Here is a tiny trained network, its code and every weight. The questions are about switching its units off for an input and a target symbol, where a switched-off unit gives its printed mean instead of its output.

import numpy as np


def w(rows, s, z=0):
    codes = np.array(rows[::2]) - 128.0
    scale = np.full(codes.shape[1], s)
    scale[-1] = z or s
    return codes * scale


def f(y):
    return np.maximum(y, 0)


def softmax(a):
    e = np.exp(a - a.max(-1, keepdims=True))
    return e / e.sum(-1, keepdims=True)


def log_softmax(a):
    a = a - a.max(-1, keepdims=True)
    return a - np.log(np.exp(a).sum(-1, keepdims=True))


def net(x, mask):
    ids = ['ΔΘΛΠΩαβζηξστφ'.index(c) for c in x.split()]
    T = len(ids)
    res = E[ids] + P[:T]
    u = 0
    for l in range(2):
        r = res
        for j in range(2):
            rows = slice(2 * j, 2 * j + 2)
            q, k, v = (r @ M[l][rows].T for M in (Q, K, V))
            z = softmax(np.where(np.tri(T) > 0, q @ k.T / 2**0.5, -1e9)) @ v
            o = O[l][rows]
            res = res + np.where(mask[u + j], z, o[:, -1]) @ o[:, :-1]
        u += 2
        y = f(res @ A[l][:, :-1].T + A[l][:, -1])
        res = res + np.where(mask[u : u + 16], y, B[l][:, -1]) @ B[l][:, :-1]
        u += 16
    return log_softmax(res[-1] @ U[:, :-1].T + U[:, -1])


Q, K, V, O, A, B = {}, {}, {}, {}, {}, {}
E = w([
[66,215,69,88,172],'Δ',
[102,136,145,84,73],'Θ',
[119,108,181,94,90],'Λ',
[138,148,179,124,113],'Π',
[131,102,121,146,135],'Ω',
[164,167,115,178,154],'α',
[132,102,151,196,17],'β',
[29,140,26,47,94],'ζ',
[122,151,127,116,102],'η',
[138,2,119,103,114],'ξ',
[116,123,113,114,105],'σ',
[77,150,31,110,82],'τ',
[120,125,153,115,106],'φ',
],0.005)
P = w([
[74,200,204,140,141],'0',
[247,146,116,45,132],'1',
[35,30,123,163,212],'2',
[146,73,10,160,104],'3',
[250,159,120,32,118],'4',
[32,51,125,173,190],'5',
[120,116,82,162,57],'6',
[255,165,124,22,134],'7',
[44,50,140,164,210],'8',
[125,116,116,174,42],'9',
],0.0045)
Q[0] = w([
[6,114,103,182,94],'0.h1',
[126,174,95,202,137],'0.h1',
[109,140,151,136,135],'0.h2',
[50,135,92,144,118],'0.h2',
],0.023)
K[0] = w([
[207,30,252,249,59],'0.h1',
[204,186,115,245,195],'0.h1',
[131,164,170,92,143],'0.h2',
[108,172,62,19,212],'0.h2',
],0.013)
V[0] = w([
[57,123,98,58,55],'0.h1',
[179,9,197,112,67],'0.h1',
[81,110,144,204,39],'0.h2',
[87,117,166,134,188],'0.h2',
],0.013)
O[0] = w([
[86,83,70,2,132,4],'0.h1',
[156,9,214,105,109,213],'0.h1',
[106,180,91,220,27,81],'0.h2',
[79,158,81,97,147,92],'0.h2',
],0.0075,0.00032)
A[0] = w([
[222,155,182,112,61,118],'0.n1',
[114,136,102,117,159,36],'0.n2',
[96,91,163,168,110,132],'0.n3',
[130,88,144,181,166,226],'0.n4',
[172,84,52,173,156,219],'0.n5',
[110,70,73,161,110,94],'0.n6',
[59,92,120,191,82,255],'0.n7',
[152,154,49,120,55,176],'0.n8',
[51,253,199,124,104,73],'0.n9',
[46,79,183,149,134,72],'0.n10',
[177,100,31,201,22,100],'0.n11',
[126,149,150,133,153,223],'0.n12',
[107,180,142,197,104,40],'0.n13',
[56,50,71,132,128,81],'0.n14',
[35,127,114,250,151,154],'0.n15',
[86,195,244,84,68,175],'0.n16',
],0.0078,0.0018)
B[0] = w([
[190,145,212,123,96,190],'0.n1',
[157,123,142,114,112,134],'0.n2',
[138,191,98,124,141,185],'0.n3',
[102,161,66,108,125,229],'0.n4',
[57,125,148,75,97,232],'0.n5',
[112,165,164,155,110,173],'0.n6',
[58,126,104,95,190,251],'0.n7',
[108,184,129,97,57,214],'0.n8',
[98,96,62,223,60,167],'0.n9',
[188,133,98,111,198,186],'0.n10',
[94,102,250,215,138,216],'0.n11',
[129,148,120,167,156,181],'0.n12',
[190,78,137,185,144,162],'0.n13',
[204,151,136,191,165,192],'0.n14',
[231,74,136,104,187,227],'0.n15',
[62,36,114,184,120,165],'0.n16',
],0.016,0.0029)
Q[1] = w([
[190,83,117,158,148],'1.h1',
[85,99,135,118,29],'1.h1',
[117,61,119,95,251],'1.h2',
[33,93,208,131,181],'1.h2',
],0.014)
K[1] = w([
[140,102,95,172,108],'1.h1',
[189,150,192,69,95],'1.h1',
[123,64,8,136,121],'1.h2',
[146,87,91,66,193],'1.h2',
],0.015)
V[1] = w([
[239,198,137,108,4],'1.h1',
[131,159,224,56,255],'1.h1',
[163,200,41,19,191],'1.h2',
[42,169,187,15,80],'1.h2',
],0.0081)
O[1] = w([
[47,71,192,77,51,98],'1.h1',
[152,73,2,149,135,40],'1.h1',
[164,36,82,191,185,90],'1.h2',
[217,203,143,215,125,8],'1.h2',
],0.0065,0.011)
A[1] = w([
[176,127,118,163,235,92],'1.n1',
[120,96,106,147,136,43],'1.n2',
[108,117,132,220,117,99],'1.n3',
[81,73,94,133,71,172],'1.n4',
[201,250,79,168,178,101],'1.n5',
[77,50,24,116,110,144],'1.n6',
[1,135,94,118,92,96],'1.n7',
[88,69,119,72,85,64],'1.n8',
[218,116,43,42,102,198],'1.n9',
[208,124,78,137,149,70],'1.n10',
[40,167,76,179,104,254],'1.n11',
[234,99,227,97,177,145],'1.n12',
[92,142,62,146,174,221],'1.n13',
[170,175,40,59,141,125],'1.n14',
[122,97,125,157,66,171],'1.n15',
[147,13,145,47,148,139],'1.n16',
],0.0082,0.0032)
B[1] = w([
[178,79,175,78,38,209],'1.n1',
[142,185,130,115,140,147],'1.n2',
[190,122,125,55,142,162],'1.n3',
[73,119,188,85,153,188],'1.n4',
[23,194,104,226,81,189],'1.n5',
[157,199,229,141,211,201],'1.n6',
[203,146,78,164,185,254],'1.n7',
[153,169,84,171,80,207],'1.n8',
[102,176,47,119,240,168],'1.n9',
[141,150,113,188,209,156],'1.n10',
[60,41,164,148,171,195],'1.n11',
[247,130,77,155,144,215],'1.n12',
[63,71,133,128,61,197],'1.n13',
[99,101,244,65,139,175],'1.n14',
[68,170,157,114,105,169],'1.n15',
[76,64,42,133,67,244],'1.n16',
],0.016,0.0072)
U = w([
[45,114,160,208,188,249],'Δ',
[77,52,187,24,72,115],'Θ',
[149,43,145,199,37,130],'Λ',
[231,95,143,170,153,167],'Π',
[182,172,120,124,185,129],'Ω',
[153,199,105,255,151,72],'α',
[91,191,184,117,8,152],'β',
[125,213,132,25,201,53],'ζ',
[150,144,123,139,137,66],'η',
[106,136,32,135,106,130],'ξ',
[139,158,137,130,127,50],'σ',
[92,206,135,84,110,136],'τ',
[160,146,130,131,146,99],'φ',
],0.0044,0.0022)

Each question gives the input, a string of symbols that net reads in full, and the target symbol t.
The units are the heads (2 rows each of Q, K, V and O) and the neurons (one row each of A and B). Each row of codes is followed by its name. A weight is (code - 128) times the scale printed after its matrix; where a second scale follows, it is the last column's (O, A, B and U).
mask holds one flag per unit, layer by layer, with each layer's heads first. A switched-off unit (its flag False) gives its mean, the last column of its rows in O or B, instead of its output. The means were averaged over made-up inputs and are rounded, as every weight is.
A unit's drop is (log p(t) with every unit on - log p(t) with that unit switched off) / (log p(t) with every unit on - log p(t) with every unit switched off).
The circuit of an input: a set's keep is (log p(t) with only the set's units on - log p(t) with every unit switched off) / (log p(t) with every unit on - log p(t) with every unit switched off). Starting from the 12 units with the biggest drops (on a tie, the unit counted first), units are removed one at a time, each time the one whose removal leaves the highest keep (on an exact tie, the one counted first), for as long as the keep stays at least 0.8.
units of the circuit, in order: the units of the circuit, biggest drop first
most important unit: the unit with the biggest drop
top k neurons: the k neurons with the biggest drops, biggest first
drop of u: that unit's drop, to one decimal
input α α Θ α φ Ω Θ α, target α: units of the circuit, in order -> (1.h2, 0.n1, 1.n5, 1.n12)
input Δ α α ξ ζ, target ζ: units of the circuit, in order -> (1.n9, 0.n11, 1.n14, 0.h1)
input ζ ξ α ζ Π, target ζ: units of the circuit, in order -> (0.h1, 1.n9, 1.h1, 1.n14)
input α Π α Ω Ω σ, target ξ: top 4 neurons -> (0.n9, 0.n15, 1.n16, 0.n13)
input α η α β, target Δ: units of the circuit, in order -> (1.n1, 0.n11)
input α η α Ω ζ, target ζ: units of the circuit, in order -> (1.n9, 0.h1, 0.n11, 1.n14)
input Ω Π Λ, target Θ: most important unit -> 0.n9
input ζ ζ α α α Π, target Π: top 3 neurons -> (0.n9, 0.n15, 1.n12)
input Π α ζ Ω ξ ξ α, target Θ: top 2 neurons -> (0.n14, 0.n10)
input η ξ β ξ β Π ζ, target Δ: top 3 neurons -> (0.n15, 0.n7, 0.n8)
input Θ ξ α, target α: top 4 neurons -> (0.n16, 1.n5, 0.n9, 1.n12)
input Ω Π β α Θ ξ α Δ, target Δ: top 2 neurons -> (1.n11, 0.n9)
input ξ α ξ ζ α Π Π α, target ζ: units of the circuit, in order -> (0.h1, 1.n9, 0.n11, 1.n14)
input Π τ α Ω, target Δ: most important unit -> 0.n5
input ζ Δ β Π ζ Λ, target Π: top 3 neurons -> (0.n9, 1.n12, 0.n10)
input Ω Δ α Δ α ζ, target Θ: top 3 neurons -> (0.n9, 0.n15, 0.n11)
input Π β β, target ζ: top 2 neurons -> (0.n9, 0.n16)
input ξ ξ Ω α ξ σ Ω α α, target Δ: top 4 neurons -> (1.n10, 1.n5, 1.n9, 1.n13)
input Ω ξ β η Ω Λ α α, target β: top 2 neurons -> (0.n15, 1.n7)
input α Π α α ξ β α Ω, target β: top neuron -> (0.n15)
input Ω α β, target Θ: drop of 1.h1 -> 0.3
input Λ α β Ω β Π α β, target β: drop of 0.h2 -> 0.1
input σ α α Π, target Δ: drop of 1.h1 -> 0.5
